Below are the code and all the weights of a small trained network. Each question names an input and a target symbol and asks about switching units off, where a switched-off unit gives its printed mean instead of its output.

import numpy as np


def w(rows, s, z=0):
    codes = np.array(rows[::2]) - 128.0
    scale = np.full(codes.shape[1], s)
    scale[-1] = z or s
    return codes * scale


def f(y):
    return y / 2 * (1 + np.tanh(0.7978845608 * (y + 0.044715 * y**3)))


def softmax(a):
    e = np.exp(a - a.max(-1, keepdims=True))
    return e / e.sum(-1, keepdims=True)


def log_softmax(a):
    a = a - a.max(-1, keepdims=True)
    return a - np.log(np.exp(a).sum(-1, keepdims=True))


def net(x, mask):
    ids = ['αβγδεθλμξπστψω'.index(c) for c in x.split()]
    T = len(ids)
    res = E[ids] + P[:T]
    u = 0
    for l in range(2):
        q, k, v = (res @ M[l].T for M in (Q, K, V))
        z = softmax(np.where(np.tri(T) > 0, q @ k.T / 2**0.5, -1e9)) @ v
        res = res + np.where(mask[u], z, O[l][:, -1]) @ O[l][:, :-1]
        u += 1
        y = f(res @ A[l][:, :-1].T + A[l][:, -1])
        res = res + np.where(mask[u : u + 8], y, B[l][:, -1]) @ B[l][:, :-1]
        u += 8
    return log_softmax(res[-1] @ U[:, :-1].T + U[:, -1])


Q, K, V, O, A, B = {}, {}, {}, {}, {}, {}
E = w([
[253,217,91],'α',
[143,180,182],'β',
[134,206,110],'γ',
[177,166,137],'δ',
[153,171,179],'ε',
[37,151,152],'θ',
[98,145,174],'λ',
[162,66,34],'μ',
[12,127,4],'ξ',
[76,210,61],'π',
[124,113,20],'σ',
[103,130,41],'τ',
[83,147,95],'ψ',
[51,177,105],'ω',
],0.018)
P = w([
[162,232,50],'0',
[154,213,81],'1',
[158,182,99],'2',
[155,182,122],'3',
[178,135,138],'4',
[157,153,151],'5',
[123,219,128],'6',
[141,179,156],'7',
[100,253,132],'8',
[143,195,144],'9',
[120,214,137],'10',
],0.0038)
Q[0] = w([
[119,106,32],'L0H0',
[61,201,253],'L0H0',
],0.0059)
K[0] = w([
[31,51,100],'L0H0',
[1,233,157],'L0H0',
],0.0073)
V[0] = w([
[129,85,115],'L0H0',
[160,193,2],'L0H0',
],0.0078)
O[0] = w([
[195,248,2,118],'L0H0',
[49,208,152,254],'L0H0',
],0.0068,0.0095)
A[0] = w([
[108,96,200,251],'L0N0',
[166,177,162,50],'L0N1',
[146,181,104,229],'L0N2',
[212,129,109,15],'L0N3',
[127,77,26,151],'L0N4',
[245,113,166,174],'L0N5',
[101,71,61,79],'L0N6',
[34,75,152,202],'L0N7',
],0.012,0.0019)
B[0] = w([
[186,237,74,156],'L0N0',
[156,93,234,152],'L0N1',
[88,136,255,255],'L0N2',
[180,57,62,120],'L0N3',
[164,234,205,214],'L0N4',
[32,84,46,135],'L0N5',
[202,135,237,170],'L0N6',
[216,97,20,213],'L0N7',
],0.0065,0.0062)
Q[1] = w([
[120,148,104],'L1H0',
[233,96,254],'L1H0',
],0.0072)
K[1] = w([
[254,48,142],'L1H0',
[192,108,239],'L1H0',
],0.0065)
V[1] = w([
[171,232,1],'L1H0',
[59,164,33],'L1H0',
],0.0076)
O[1] = w([
[223,103,140,254],'L1H0',
[11,102,27,230],'L1H0',
],0.011,0.007)
A[1] = w([
[189,92,230,103],'L1N0',
[177,94,91,254],'L1N1',
[89,55,78,86],'L1N2',
[179,152,99,131],'L1N3',
[157,105,241,83],'L1N4',
[99,64,108,51],'L1N5',
[114,222,30,113],'L1N6',
[72,188,254,61],'L1N7',
],0.0079,0.004)
B[1] = w([
[123,1,197,149],'L1N0',
[181,176,219,142],'L1N1',
[147,55,128,144],'L1N2',
[142,125,195,137],'L1N3',
[230,163,91,152],'L1N4',
[142,59,186,122],'L1N5',
[157,78,59,254],'L1N6',
[99,90,116,195],'L1N7',
],0.008,0.0097)
U = w([
[176,62,143,123],'α',
[120,88,163,148],'β',
[18,164,193,114],'γ',
[90,93,166,145],'δ',
[118,92,167,185],'ε',
[241,37,65,78],'θ',
[120,146,125,106],'λ',
[246,213,102,4],'μ',
[194,168,73,110],'ξ',
[19,123,124,28],'π',
[170,231,99,253],'σ',
[129,171,99,70],'τ',
[100,62,118,120],'ψ',
[111,45,96,76],'ω',
],0.011,0.0061)

Each question gives the input, a string of symbols that net reads in full, and the target symbol t.
The units are the heads (2 rows each of Q, K, V and O) and the neurons (one row each of A and B). Each row of codes is followed by its name. A weight is (code - 128) times the scale printed after its matrix; where a second scale follows, it is the last column's (O, A, B and U).
mask holds one flag per unit, layer by layer, with each layer's heads first. A switched-off unit (its flag False) gives its mean, the last column of its rows in O or B, instead of its output. The means were averaged over made-up inputs and are rounded, as every weight is.
A unit's drop is (log p(t) with every unit on - log p(t) with that unit switched off) / (log p(t) with every unit on - log p(t) with every unit switched off).
The circuit of an input: a set's keep is (log p(t) with only the set's units on - log p(t) with every unit switched off) / (log p(t) with every unit on - log p(t) with every unit switched off). Starting from the 12 units with the biggest drops (on a tie, the unit counted first), units are removed one at a time, each time the one whose removal leaves the highest keep (on an exact tie, the one counted first), for as long as the keep stays at least 0.8.
circuit, biggest first: the units of the circuit, biggest drop first
top k neurons: the k neurons with the biggest drops, biggest first
top k neurons in layer l: the k neurons of layer l with the biggest drops, biggest first
drop when u is switched off: that unit's drop, to one decimal
input ε λ α γ γ μ α ξ, target σ: top 3 neurons => L0N6; L0N4; L0N7
input λ μ β μ π τ, target σ: top neuron in layer 1 => L1N0
input α σ α, target α: top 2 neurons => L1N0; L0N1
input α ξ ξ σ ε ψ γ γ σ ε λ, target σ: top 2 neurons => L0N0; L0N2
input ε τ γ, target γ: top 2 neurons => L0N7; L1N6
input σ ψ λ τ ω μ, target σ: circuit, biggest first => L0H0; L0N4
input μ π ω π δ σ ω τ ω, target ω: top 2 neurons in layer 1 => L1N6; L1N2
input θ β π τ σ π, target π: top 2 neurons in layer 1 => L1N4; L1N1
input σ ψ π ε ω, target ω: top 3 neurons in layer 0 => L0N4; L0N6; L0N7
input τ ω ψ μ π π θ ω ψ θ, target θ: top 2 neurons => L0N7; L0N2
input σ ξ π λ μ, target μ: drop when L0N4 is switched off => 0.3
input σ π α, target α: drop when L0N2 is switched off => 0.3
input γ μ ω ε π, target π: drop when L1N5 is switched off => 0.0
input τ ω τ σ ξ μ γ σ τ ξ γ, target γ: drop when L0N0 is switched off => 0.1
input π τ ε ψ θ σ, target σ: top neuron => L0N4
